Where the symbols take the states:
Gug e Tun
Gug q Met
Zik e Gez
Zik q Guf
Nen e Des
Nen q Lav
Mek e Kov
Mek q Gub
Met e Fod
Met q Lis
Vog e Zis
Vog q Des
Lel e Vuk
Lel q Vol
Gen e Bek
Gen q Zik
Ros e Piz
Ros q Tun
Kif e Rup
Kif q Sas
Fod e Leg
Fod q Noz
Duf e Fef
Duf q Nad
Tif e Bis
Tif q Gak
Kis e Bur
Kis q Vel
Piz e Bal
Piz q Miz
Vol e Nen
Vol q Vam
Bez e Vog
Bez q Nen
Mit e Tov
Mit q Kov
Fir e Vud
Fir q Bez
Bis e Ros
Bis q Gug
Dur e Kel
Dur q Bur
Lor e Bur
Lor q Zad
Sas e Sul
Sas q Kel
Nad e Deg
Nad q Nos
Rup e Nad
Rup q Sul
Miz e Leg
Miz q Kis
Tov e Ved
Tov q Mek
Bim e Tif
Bim q Piz
Ruf e Pum
Ruf q Lon
Zur e Gen
Zur q Bar
Nok e Doz
Nok q Mem
Bur e Vav
Bur q Bim
Lis e Noz
Lis q Ruf
Gak e Gug
Gak q Vel
Deg e Sas
Deg q Dur
Rog e Lor
Rog q Bal
Bar e Zik
Bar q Zed
Zis e Vol
Zis q Mog
Gez e Gen
Gez q Mit
Zed e Guf
Zed q Ved
Sul e Kel
Sul q Rog
Bap e Vup
Bap q Kif
Vum e Mem
Vum q Kov
Bal e Kel
Bal q Bis
Bek e Lon
Bek q Tov
Des e Dur
Des q Bap
Tun e Miz
Tun q Fod
Muz e Lis
Muz q Raz
Fef e Kif
Fef q Deg
Vav e Fod
Vav q Tif
Mog e Kel
Mog q Vup
Kov e Fir
Kov q Zur
Zad e Bim
Zad q Ros
Lon e Bar
Lon q Vuk
Lav e Bap
Lav q Guf
Vud e Zik
Vud q Vog
Dap e Vum
Dap q Vuk
Guf e Mit
Guf q Dap
Nos e Ros
Nos q Lav
Ved e Mek
Ved q Vud
Vam e Lav
Vam q Duf
Vuk e Zed
Vuk q Vud
Raz e Ruf
Raz q Doz
Kel e Rog
Kel q Vav
Mem e Zur
Mem q Bek
Vup e Nad
Vup q Rup
Vel e Gen
Vel q Guf
Noz e Vel
Noz q Noz
Leg e Vav
Leg q Vav
Gub e Lel
Gub q Zis
Doz e Noz
Doz q Zur
Pum e Nok
Pum q Gen

In the rows, 526 means zero.

The rows follow the links: the fewer symbols apart two states are, the more alike their rows tend to be.

Row, then state:
422 445 380 325 332 391 386 599 326 579 491 604 543 576 20 598 552 654 618 694 475 550 680 642 641 544 618 371 378 406 555 445 430 526 542 565 505 623 623 551 644 446 583 548 501 646 341 608 624 531 560 501 629 733 467 523 | Vav
707 430 534 639 603 654 408 399 639 461 400 638 725 460 682 695 537 690 613 309 600 564 692 568 464 320 712 536 342 544 489 757 577 482 372 339 504 647 510 550 727 637 653 562 450 461 398 666 560 570 463 353 618 525 580 674 | Lel
455 412 469 507 451 297 526 711 451 647 477 592 542 522 168 588 572 510 603 665 600 608 521 626 566 553 586 265 237 411 561 509 411 431 347 467 509 549 405 451 665 376 556 815 566 522 449 610 372 575 597 601 642 706 567 367 | Met
515 680 660 704 558 390 839 670 501 428 528 234 471 513 677 440 710 593 592 491 514 668 210 559 527 615 554 600 473 622 526 599 581 627 617 669 435 406 484 675 589 611 458 330 581 534 471 388 594 422 599 455 473 383 539 281 | Nos
406 688 530 380 527 574 417 415 300 608 560 533 412 611 398 462 363 589 431 622 221 425 659 446 558 619 575 545 806 349 420 533 537 671 611 607 528 530 758 548 370 650 517 385 449 604 568 480 737 478 434 538 588 588 355 759 | Rog
636 301 407 488 433 656 501 559 745 292 582 604 568 492 668 495 680 450 651 426 825 466 540 516 514 428 326 714 524 789 614 355 585 416 730 535 590 502 434 551 525 378 429 347 573 512 477 500 497 540 580 510 282 414 573 370 | Guf
553 590 425 362 373 302 515 700 449 397 533 390 463 553 298 376 612 536 509 788 396 516 369 547 586 644 719 538 470 421 670 501 509 549 647 528 498 511 670 675 699 567 482 330 501 673 287 444 779 342 583 589 591 561 590 441 | Bis
609 386 464 481 585 649 421 454 767 496 666 723 500 491 765 435 433 200 425 534 658 358 588 429 445 524 375 581 684 543 555 393 510 394 494 404 600 490 410 362 339 427 442 699 550 417 692 520 402 591 521 747 390 448 614 569 | Lon
659 367 408 402 533 736 409 444 768 373 640 668 511 516 761 442 490 329 476 503 683 356 603 401 497 479 304 731 732 685 600 342 583 421 668 491 625 488 516 475 381 449 418 413 552 503 597 494 515 522 507 619 335 386 574 564 | Vum
589 330 374 414 414 696 449 531 720 377 633 663 522 506 632 469 569 346 575 514 727 386 579 441 511 516 249 714 690 725 585 278 562 417 728 535 612 493 456 506 412 343 408 377 550 510 576 499 500 526 532 585 294 436 580 429 | Gez
525 642 440 312 430 409 370 574 365 474 541 444 476 569 272 417 473 555 473 770 249 458 497 497 587 632 693 568 636 369 588 509 542 616 635 537 534 520 773 645 583 632 521 304 470 697 368 472 812 374 490 571 643 596 524 647 | Bur
517 544 570 566 674 428 550 569 607 657 599 592 453 558 659 396 425 232 342 649 495 488 407 449 481 647 492 418 579 396 529 499 447 436 308 429 509 414 378 374 406 499 470 875 570 399 730 461 326 576 542 826 582 507 629 496 | Doz

Each walk starts at a row. The symbols on each line, taken left to right, move it on to the next state.
Each answer is a row, close to the row of the state it stands for.
start 460 497 572 587 589 390 527 591 524 729 520 585 498 519 421 528 478 382 458 625 543 588 461 561 509 585 585 292 373 338 515 551 397 443 231 448 486 494 357 360 536 434 534 984 574 441 647 569 322 626 559 743 635 625 611 460
q e q e q e q e 624 320 384 450 487 723 427 514 785 335 633 640 562 474 679 476 578 376 556 486 743 390 585 455 493 464 266 691 639 739 602 327 571 427 712 497 647 526 456 505 444 378 430 386 566 493 530 501 477 543 572 559 288 408 586 482
e q e e e q q 654 530 582 667 626 633 452 376 558 525 414 583 677 499 687 726 499 743 542 325 505 593 661 564 472 358 750 493 363 490 449 800 554 573 341 372 517 661 540 525 691 681 711 578 452 499 420 664 570 554 440 321 669 520 535 734
start 583 452 457 452 579 624 436 495 755 488 664 630 480 528 765 408 455 191 403 577 613 380 483 389 490 576 325 628 742 587 594 348 522 431 557 475 611 441 456 408 324 444 405 600 578 450 706 448 387 563 532 748 370 399 612 497
q q q q q q e e e e 552 687 491 354 513 470 418 460 416 454 587 448 451 600 482 340 416 502 384 711 235 406 485 395 535 646 671 610 746 364 561 529 556 624 638 517 533 496 791 637 497 691 529 298 453 643 466 426 803 339 470 613 583 507 482 691
q e q e e 322 667 581 416 513 595 442 389 236 714 494 544 474 597 316 580 358 669 492 556 310 489 725 520 568 563 500 503 715 387 388 531 521 671 571 656 522 574 720 512 338 605 572 430 507 619 615 559 622 559 431 443 601 642 335 764
start 537 483 344 296 306 322 443 709 448 433 540 491 517 532 151 430 628 526 551 807 478 483 457 560 623 590 634 488 423 480 682 408 497 500 642 546 546 560 649 638 676 421 496 367 533 665 275 508 678 400 603 563 551 638 573 421
e q q q e q e e e q 548 537 359 321 348 299 446 692 444 410 535 440 511 540 200 413 600 534 532 780 415 510 423 524 592 609 708 505 452 441 661 444 495 542 630 533 515 539 684 648 712 515 520 352 520 684 265 483 738 355 571 571 603 631 585 440
q e q e q e 520 336 344 422 382 371 524 769 630 443 582 550 525 512 306 479 672 365 583 728 727 517 435 551 598 571 454 475 379 606 685 282 452 400 596 545 572 488 409 490 602 272 443 595 622 560 430 518 422 516 633 629 453 597 628 254
start 597 476 492 458 589 609 479 505 731 461 683 606 418 545 789 341 427 213 381 587 562 365 488 365 444 613 334 629 762 567 564 363 542 455 578 495 570 428 469 435 309 477 432 591 539 461 689 421 469 521 513 755 377 404 594 522
e e e q q q e q 712 559 662 762 643 547 580 445 606 480 439 475 669 467 789 640 605 691 562 307 548 646 490 597 445 403 763 527 310 551 496 820 584 533 368 375 469 602 494 579 745 719 663 551 449 459 414 583 570 497 497 372 640 481 611 555
e e q q e q q e q q 614 652 501 438 439 310 589 694 523 351 555 329 468 549 459 347 643 484 462 705 389 519 264 505 561 653 712 620 518 474 677 535 541 575 656 535 498 463 645 707 655 607 486 286 513 637 325 412 781 312 562 580 588 464 611 400
start 577 641 717 819 624 478 815 575 582 454 462 311 561 480 764 578 700 658 623 312 613 718 308 621 479 491 605 552 353 662 503 724 551 580 480 562 424 487 407 602 678 619 540 484 540 456 496 481 514 481 562 380 510 393 561 366
q q q e q q e 424 412 376 351 341 375 421 660 364 604 452 604 588 528 28 611 569 618 647 707 543 556 638 627 629 516 598 361 317 463 584 442 466 491 525 559 542 637 597 549 670 406 568 570 565 625 360 631 511 557 603 468 629 727 509 492
q q e q e e 499 470 355 348 341 337 457 722 408 478 475 490 535 547 111 483 648 573 601 778 492 518 479 603 621 569 651 473 340 463 666 446 479 504 598 537 535 554 620 634 731 451 553 415 527 670 254 531 646 444 614 527 587 657 562 411
start 689 304 375 450 470 743 412 477 777 313 601 673 585 480 723 521 580 417 579 423 764 401 640 475 484 414 326 746 622 750 607 380 618 420 700 478 660 537 497 523 482 413 454 378 529 507 496 548 507 533 513 511 320 412 596 534
e e q q e e q q q 406 654 654 635 596 660 512 340 325 685 407 541 552 528 495 733 398 816 593 310 378 610 715 605 513 478 577 469 561 454 320 702 537 654 435 577 478 594 645 511 488 647 626 535 469 525 604 607 538 623 438 324 648 587 357 741
e q e q q e e 585 398 429 454 519 607 501 566 743 432 658 590 465 519 702 362 521 211 438 591 678 382 475 409 494 571 264 645 722 616 625 280 548 410 660 524 617 447 443 422 356 394 391 524 600 496 644 444 412 537 595 720 333 429 622 450
start 604 671 494 389 486 381 485 593 498 372 589 392 436 547 529 322 532 464 395 735 284 442 356 424 528 644 702 650 672 413 635 546 567 613 653 506 522 474 736 672 560 691 488 298 497 646 382 402 833 319 524 611 579 474 560 562
e e e e q q 432 377 398 434 377 347 497 679 408 633 453 585 591 522 74 607 585 582 599 687 611 596 597 653 627 497 587 292 260 448 558 434 420 444 439 519 516 601 470 473 667 383 570 700 564 572 401 631 433 595 616 515 612 743 555 427
e e e e e e q q q 453 430 499 555 530 374 537 651 489 698 494 602 533 537 328 576 511 417 519 672 602 582 484 588 547 573 540 280 316 414 547 499 404 415 306 494 498 511 370 375 581 359 529 941 576 459 582 588 269 633 605 705 620 664 570 396
start 364 659 715 751 597 510 896 597 481 541 476 288 466 523 646 590 658 652 641 355 621 715 351 609 514 560 400 525 471 691 444 549 550 626 555 764 447 448 410 576 489 511 502 486 609 464 658 467 403 532 558 360 467 440 421 340
e q e e e q q q 537 423 357 384 345 286 540 760 509 414 509 457 537 517 169 453 683 510 615 762 601 546 424 594 597 589 620 447 303 505 690 404 453 440 588 541 506 537 534 612 739 407 503 503 555 606 303 511 574 423 627 574 522 618 589 304
q q e q e q q 699 622 651 764 654 520 614 505 631 442 434 440 624 450 812 608 598 655 553 310 537 645 392 556 472 447 770 563 348 562 520 826 578 546 392 400 449 534 476 607 719 726 620 515 462 475 434 538 595 468 512 393 652 423 624 539
start 394 710 777 810 650 545 839 511 416 589 446 300 498 519 708 621 616 718 616 313 536 721 417 626 506 504 486 526 496 643 404 671 583 664 509 677 424 463 450 576 499 633 539 441 562 468 626 487 492 564 519 325 494 456 419 435
q e q q q q e e 583 632 447 362 421 357 466 626 479 393 556 384 491 548 385 349 558 515 431 781 316 453 355 490 578 640 703 594 586 441 670 511 544 594 689 521 511 501 728 706 646 636 495 288 509 676 322 426 786 303 542 588 573 536 574 531
e q q q q q e q e 589 373 450 402 529 678 419 463 731 434 644 685 484 526 699 428 449 273 438 561 663 342 600 397 479 521 269 663 749 615 578 308 545 424 634 498 650 489 476 408 314 402 420 538 565 457 659 496 444 554 535 673 329 432 564 564
